Here is a tiny trained network, its code and every weight. The questions are about switching its units off for an input and a target symbol, where a switched-off unit gives its printed mean instead of its output.

import numpy as np


def w(rows, s, z=0):
    codes = np.array(rows[::2]) - 128.0
    scale = np.full(codes.shape[1], s)
    scale[-1] = z or s
    return codes * scale


def softmax(a):
    e = np.exp(a - a.max(-1, keepdims=True))
    return e / e.sum(-1, keepdims=True)


def log_softmax(a):
    a = a - a.max(-1, keepdims=True)
    return a - np.log(np.exp(a).sum(-1, keepdims=True))


def net(x, mask):
    ids = ['ΓΞΨελσ'.index(c) for c in x.split()]
    T = len(ids)
    res = E[ids] + P[:T]
    u = 0
    for l in range(3):
        r = res
        for j in range(2):
            rows = slice(4 * j, 4 * j + 4)
            q, k, v = (r @ M[l][rows].T for M in (Q, K, V))
            z = softmax(np.where(np.tri(T) > 0, q @ k.T / 4**0.5, -1e9)) @ v
            o = O[l][rows]
            res = res + np.where(mask[u + j], z, o[:, -1]) @ o[:, :-1]
        u += 2
    return log_softmax(res[-1] @ U[:, :-1].T + U[:, -1])


Q, K, V, O = {}, {}, {}, {}
E = w([
[102,255,191],'Γ',
[76,236,166],'Ξ',
[87,189,192],'Ψ',
[16,107,172],'ε',
[241,190,149],'λ',
[204,191,145],'σ',
],0.0099)
P = w([
[84,88,168],'0',
[112,70,82],'1',
[143,201,109],'2',
[200,57,154],'3',
[76,153,124],'4',
[168,254,96],'5',
[199,50,137],'6',
[77,218,174],'7',
],0.019)
Q[0] = w([
[77,169,172],'L0H0',
[108,104,155],'L0H0',
[151,128,91],'L0H0',
[126,168,192],'L0H0',
[152,254,102],'L0H1',
[150,100,112],'L0H1',
[98,109,88],'L0H1',
[197,150,87],'L0H1',
],0.013)
K[0] = w([
[28,163,105],'L0H0',
[175,226,86],'L0H0',
[173,102,128],'L0H0',
[70,110,188],'L0H0',
[40,89,96],'L0H1',
[79,225,133],'L0H1',
[165,110,236],'L0H1',
[1,86,100],'L0H1',
],0.0089)
V[0] = w([
[11,123,70],'L0H0',
[83,41,115],'L0H0',
[106,134,158],'L0H0',
[142,136,76],'L0H0',
[134,144,175],'L0H1',
[165,150,107],'L0H1',
[162,112,192],'L0H1',
[179,153,169],'L0H1',
],0.013)
O[0] = w([
[172,142,114,253],'L0H0',
[106,143,93,195],'L0H0',
[189,30,62,200],'L0H0',
[74,7,146,42],'L0H0',
[55,139,154,156],'L0H1',
[137,164,2,47],'L0H1',
[112,142,78,145],'L0H1',
[206,129,233,83],'L0H1',
],0.0057,0.0061)
Q[1] = w([
[207,97,17],'L1H0',
[162,252,187],'L1H0',
[120,55,131],'L1H0',
[107,179,201],'L1H0',
[159,175,10],'L1H1',
[66,36,43],'L1H1',
[171,30,121],'L1H1',
[61,198,182],'L1H1',
],0.011)
K[1] = w([
[109,90,181],'L1H0',
[79,138,29],'L1H0',
[132,136,152],'L1H0',
[121,204,3],'L1H0',
[165,159,154],'L1H1',
[128,60,123],'L1H1',
[92,211,109],'L1H1',
[137,55,126],'L1H1',
],0.014)
V[1] = w([
[90,123,104],'L1H0',
[225,96,158],'L1H0',
[26,163,166],'L1H0',
[128,9,134],'L1H0',
[126,118,111],'L1H1',
[100,152,180],'L1H1',
[237,86,119],'L1H1',
[134,163,111],'L1H1',
],0.011)
O[1] = w([
[175,111,158,134],'L1H0',
[65,128,2,63],'L1H0',
[146,165,203,202],'L1H0',
[107,122,119,2],'L1H0',
[124,117,87,117],'L1H1',
[60,188,177,158],'L1H1',
[207,145,173,117],'L1H1',
[200,99,101,133],'L1H1',
],0.0064,0.0076)
Q[2] = w([
[154,129,164],'L2H0',
[151,126,85],'L2H0',
[166,107,137],'L2H0',
[202,98,9],'L2H0',
[97,211,219],'L2H1',
[115,4,177],'L2H1',
[55,193,113],'L2H1',
[193,143,127],'L2H1',
],0.011)
K[2] = w([
[139,134,106],'L2H0',
[24,137,231],'L2H0',
[113,168,212],'L2H0',
[95,12,175],'L2H0',
[168,248,249],'L2H1',
[131,29,209],'L2H1',
[213,209,176],'L2H1',
[255,109,44],'L2H1',
],0.0071)
V[2] = w([
[149,210,32],'L2H0',
[110,85,169],'L2H0',
[132,98,61],'L2H0',
[141,70,133],'L2H0',
[155,138,101],'L2H1',
[83,158,130],'L2H1',
[231,206,12],'L2H1',
[48,239,177],'L2H1',
],0.011)
O[2] = w([
[174,156,90,110],'L2H0',
[127,119,153,130],'L2H0',
[137,193,165,45],'L2H0',
[105,142,180,83],'L2H0',
[89,69,192,118],'L2H1',
[201,106,109,149],'L2H1',
[67,67,125,114],'L2H1',
[240,140,2,254],'L2H1',
],0.0073,0.015)
U = w([
[185,254,221,203],'Γ',
[207,18,127,103],'Ξ',
[115,74,88,173],'Ψ',
[95,128,44,122],'ε',
[158,133,92,69],'λ',
[191,27,50,1],'σ',
],0.0075,0.0099)

Each question gives the input, a string of symbols that net reads in full, and the target symbol t.
The units are the heads (4 rows each of Q, K, V and O). Each row of codes is followed by its name. A weight is (code - 128) times the scale printed after its matrix; where a second scale follows, it is the last column's (O and U).
mask holds one flag per head, layer by layer. A switched-off head (its flag False) gives its mean, the last column of its rows in O, instead of its output. The means were averaged over made-up inputs and are rounded, as every weight is.
A unit's drop is (log p(t) with every unit on - log p(t) with that unit switched off) / (log p(t) with every unit on - log p(t) with every unit switched off).
The circuit of an input: a set's keep is (log p(t) with only the set's units on - log p(t) with every unit switched off) / (log p(t) with every unit on - log p(t) with every unit switched off). Starting from all 6 units, units are removed one at a time, each time the one whose removal leaves the highest keep (on an exact tie, the one counted first), for as long as the keep stays at least 0.8.
units of the circuit, in order: the units of the circuit, biggest drop first
most important unit: the unit with the biggest drop
heads that matter: for each layer, one digit per head in row order, 1 if its drop is at least 0.15 and else 0, layers parted by /
drop when u is switched off: that unit's drop, to one decimal
input σ σ Γ Ψ, target Γ: heads that matter => 10 / 00 / 01
input ε σ λ ε λ Γ λ Γ, target σ: heads that matter => 10 / 00 / 11
input σ σ Ξ λ, target Γ: most important unit => L0H0
input Γ ε λ ε Γ, target ε: heads that matter => 00 / 10 / 01
input λ σ σ ε λ σ Ψ ε, target ε: heads that matter => 00 / 10 / 11
input ε ε σ ε Ψ ε Γ, target Γ: units of the circuit, in order => L2H1, L0H0, L1H1
input σ ε Ξ ε ε ε ε, target Ψ: heads that matter => 00 / 10 / 01
input Γ Ξ λ, target Ξ: heads that matter => 00 / 01 / 01
input ε Γ σ, target Ψ: units of the circuit, in order => L2H1, L0H0
input ε ε λ, target Ξ: units of the circuit, in order => L2H1, L1H1
input ε ε σ ε λ, target Ψ: units of the circuit, in order => L2H1, L1H1
input λ ε Ψ λ Γ λ ε σ, target Ψ: heads that matter => 00 / 00 / 01
input σ ε λ σ ε ε Γ, target Γ: heads that matter => 01 / 00 / 11
input σ λ Ξ Ψ λ λ ε Ψ, target ε: units of the circuit, in order => L1H0
input ε Ξ Γ Ξ Γ Γ Γ ε, target σ: units of the circuit, in order => L2H1, L2H0
input ε Ψ Ψ Ξ λ Γ σ Ψ, target σ: heads that matter => 00 / 00 / 11
input σ λ λ λ λ, target Ψ: heads that matter => 01 / 10 / 01
input λ ε ε ε ε ε Ψ, target Γ: drop when L2H0 is switched off => 0.2
input ε ε Γ λ Ξ Γ Γ λ, target σ: drop when L1H1 is switched off => 0.0
input ε ε ε Ξ Ξ λ λ Ξ, target Ψ: drop when L1H0 is switched off => 0.1
input ε λ σ ε ε σ λ λ, target ε: most important unit => L2H1
input ε ε ε Ψ ε σ ε, target Ψ: drop when L1H0 is switched off => 1.4
